Below are the code and all the weights of a small trained network. Each question names an input and a class and asks about switching units off, where a switched-off unit gives its printed mean instead of its output.

import numpy as np


def w(rows, s, z=0):
    codes = np.array(rows[::2]) - 128.0
    scale = np.full(codes.shape[1], s)
    scale[-1] = z or s
    return codes * scale


def norm(h):
    return h / np.sqrt((h * h).mean(-1, keepdims=True) + 1e-5)


def f(y):
    return y / 2 * (1 + np.tanh(0.7978845608 * (y + 0.044715 * y**3)))


def log_softmax(a):
    a = a - a.max(-1, keepdims=True)
    return a - np.log(np.exp(a).sum(-1, keepdims=True))


def net(x, mask):
    res = np.array(x, float).reshape(1, 4) / 4 @ E
    u = 0
    for l in range(4):
        y = f(norm(res) @ A[l][:, :-1].T + A[l][:, -1])
        res = res + np.where(mask[u : u + 10], y, B[l][:, -1]) @ B[l][:, :-1]
        u += 10
    return log_softmax(norm(res)[-1] @ U[:, :-1].T + U[:, -1])


A, B = {}, {}
E = w([
[236,33,59],'x0',
[184,83,252],'x1',
[18,21,140],'x2',
[127,127,129],'x3',
],0.0041)
A[0] = w([
[145,145,102,92],'0.n1',
[149,139,116,121],'0.n2',
[75,142,153,100],'0.n3',
[164,147,138,110],'0.n4',
[123,121,128,91],'0.n5',
[93,222,59,71],'0.n6',
[81,252,212,18],'0.n7',
[163,141,227,4],'0.n8',
[201,236,142,27],'0.n9',
[143,142,168,86],'0.n10',
],0.012,0.003)
B[0] = w([
[145,132,97,138],'0.n1',
[145,138,114,140],'0.n2',
[84,56,142,157],'0.n3',
[181,169,131,149],'0.n4',
[126,126,130,116],'0.n5',
[82,127,37,238],'0.n6',
[27,167,165,253],'0.n7',
[182,104,219,182],'0.n8',
[194,247,95,243],'0.n9',
[152,133,162,136],'0.n10',
],0.016,0.0044)
A[1] = w([
[205,92,91,92],'1.n1',
[84,92,121,132],'1.n2',
[207,90,87,94],'1.n3',
[130,142,128,81],'1.n4',
[182,119,209,3],'1.n5',
[163,165,1,146],'1.n6',
[152,125,174,66],'1.n7',
[208,93,91,101],'1.n8',
[223,88,80,116],'1.n9',
[79,146,69,97],'1.n10',
],0.01,0.0038)
B[1] = w([
[46,177,179,157],'1.n1',
[159,78,96,158],'1.n2',
[40,171,179,161],'1.n3',
[112,149,133,116],'1.n4',
[179,98,137,139],'1.n5',
[70,109,15,254],'1.n6',
[147,122,125,121],'1.n7',
[45,185,179,161],'1.n8',
[6,191,192,182],'1.n9',
[116,65,107,175],'1.n10',
],0.014,0.0054)
A[2] = w([
[153,125,156,200],'2.n1',
[188,32,129,157],'2.n2',
[218,164,117,174],'2.n3',
[159,131,132,164],'2.n4',
[89,33,165,249],'2.n5',
[164,107,109,69],'2.n6',
[68,135,141,160],'2.n7',
[26,191,119,137],'2.n8',
[207,122,249,164],'2.n9',
[192,98,100,147],'2.n10',
],0.015,0.0014)
B[2] = w([
[124,120,99,133],'2.n1',
[143,191,128,148],'2.n2',
[108,204,75,146],'2.n3',
[115,139,108,124],'2.n4',
[150,244,98,194],'2.n5',
[95,139,130,121],'2.n6',
[109,138,154,182],'2.n7',
[192,73,251,254],'2.n8',
[71,18,33,193],'2.n9',
[81,150,138,127],'2.n10',
],0.02,0.0099)
A[3] = w([
[121,124,139,254],'3.n1',
[158,123,99,12],'3.n2',
[169,179,153,237],'3.n3',
[114,133,142,115],'3.n4',
[176,194,138,39],'3.n5',
[139,134,136,65],'3.n6',
[71,6,26,65],'3.n7',
[43,128,213,67],'3.n8',
[175,191,151,197],'3.n9',
[172,49,234,13],'3.n10',
],0.014,0.001)
B[3] = w([
[127,133,131,140],'3.n1',
[127,134,150,127],'3.n2',
[112,132,81,166],'3.n3',
[126,138,134,136],'3.n4',
[114,156,72,162],'3.n5',
[127,129,115,124],'3.n6',
[51,4,101,255],'3.n7',
[153,168,224,227],'3.n8',
[107,143,69,172],'3.n9',
[49,154,184,208],'3.n10',
],0.03,0.0088)
U = w([
[115,183,243,148],'0',
[88,21,87,132],'1',
[135,245,38,107],'2',
[82,149,125,248],'3',
[162,130,127,102],'4',
[243,106,132,2],'5',
],0.013,0.0085)

Each question gives the input, the list of numbers given to net, and the class t.
The units are the neurons (one row each of A and B). Each row of codes is followed by its name. A weight is (code - 128) times the scale printed after its matrix; where a second scale follows, it is the last column's (A, B and U).
mask holds one flag per neuron, layer by layer. A switched-off neuron (its flag False) gives its mean, the last column of its row in B, instead of its output. The means were averaged over made-up inputs and are rounded, as every weight is.
A unit's drop is (log p(t) with every unit on - log p(t) with that unit switched off) / (log p(t) with every unit on - log p(t) with every unit switched off).
The circuit of an input: a set's keep is (log p(t) with only the set's units on - log p(t) with every unit switched off) / (log p(t) with every unit on - log p(t) with every unit switched off). Starting from the 12 units with the biggest drops (on a tie, the unit counted first), units are removed one at a time, each time the one whose removal leaves the highest keep (on an exact tie, the one counted first), for as long as the keep stays at least 0.8.
units of the circuit, in order: the units of the circuit, biggest drop first
top k neurons: the k neurons with the biggest drops, biggest first
k most important neurons of layer l: the k neurons of layer l with the biggest drops, biggest first
drop when u is switched off: that unit's drop, to one decimal
input [8,-4,-8,-2], class 0: 3 most important neurons of layer 1 => [1.n9 1.n3 1.n8]
input [6,2,-6,5], class 0: units of the circuit, in order => [3.n7]
input [8,-8,6,-4], class 0: top 2 neurons => [0.n7 0.n6]
input [0,8,-8,8], class 1: units of the circuit, in order => [2.n9 0.n8]
input [-6,5,8,-2], class 2: top 2 neurons => [2.n5 1.n9]
input [6,-6,8,7], class 2: top 2 neurons => [0.n9 2.n5]
input [4,-2,3,1], class 0: top 3 neurons => [0.n6 0.n7 0.n3]
input [7,5,-8,2], class 2: 4 most important neurons of layer 0 => [0.n9 0.n6 0.n4 0.n3]
input [-6,8,2,4], class 1: top 2 neurons => [2.n9 0.n8]
input [-6,-8,1,-6], class 1: top 2 neurons => [0.n6 1.n9]
input [-7,2,8,3], class 2: 2 most important neurons of layer 2 => [2.n5 2.n9]
input [-5,-7,-5,-4], class 1: top 2 neurons => [0.n6 2.n5]
input [6,5,-5,5], class 0: top 2 neurons => [0.n7 1.n9]
input [2,1,-6,2], class 2: top neuron => [0.n9]
input [5,7,-6,-7], class 1: top 4 neurons => [0.n8 0.n6 2.n9 2.n8]
input [5,3,6,-4], class 2: 3 most important neurons of layer 0 => [0.n9 0.n4 0.n8]
input [-5,8,7,-1], class 1: 2 most important neurons of layer 0 => [0.n6 0.n8]
input [4,-2,2,-3], class 0: top 2 neurons => [0.n7 0.n6]
input [7,-1,8,-2], class 2: 2 most important neurons of layer 1 => [1.n2 1.n6]
input [3,8,-5,4], class 1: top neuron => [2.n9]
input [-1,2,8,8], class 2: drop when 1.n3 is switched off => 0.0
input [7,0,4,3], class 0: drop when 0.n7 is switched off => 2.1
input [-6,3,7,-6], class 2: drop when 1.n9 is switched off => 0.7
input [2,-8,-4,-3], class 1: drop when 0.n6 is switched off => 0.1
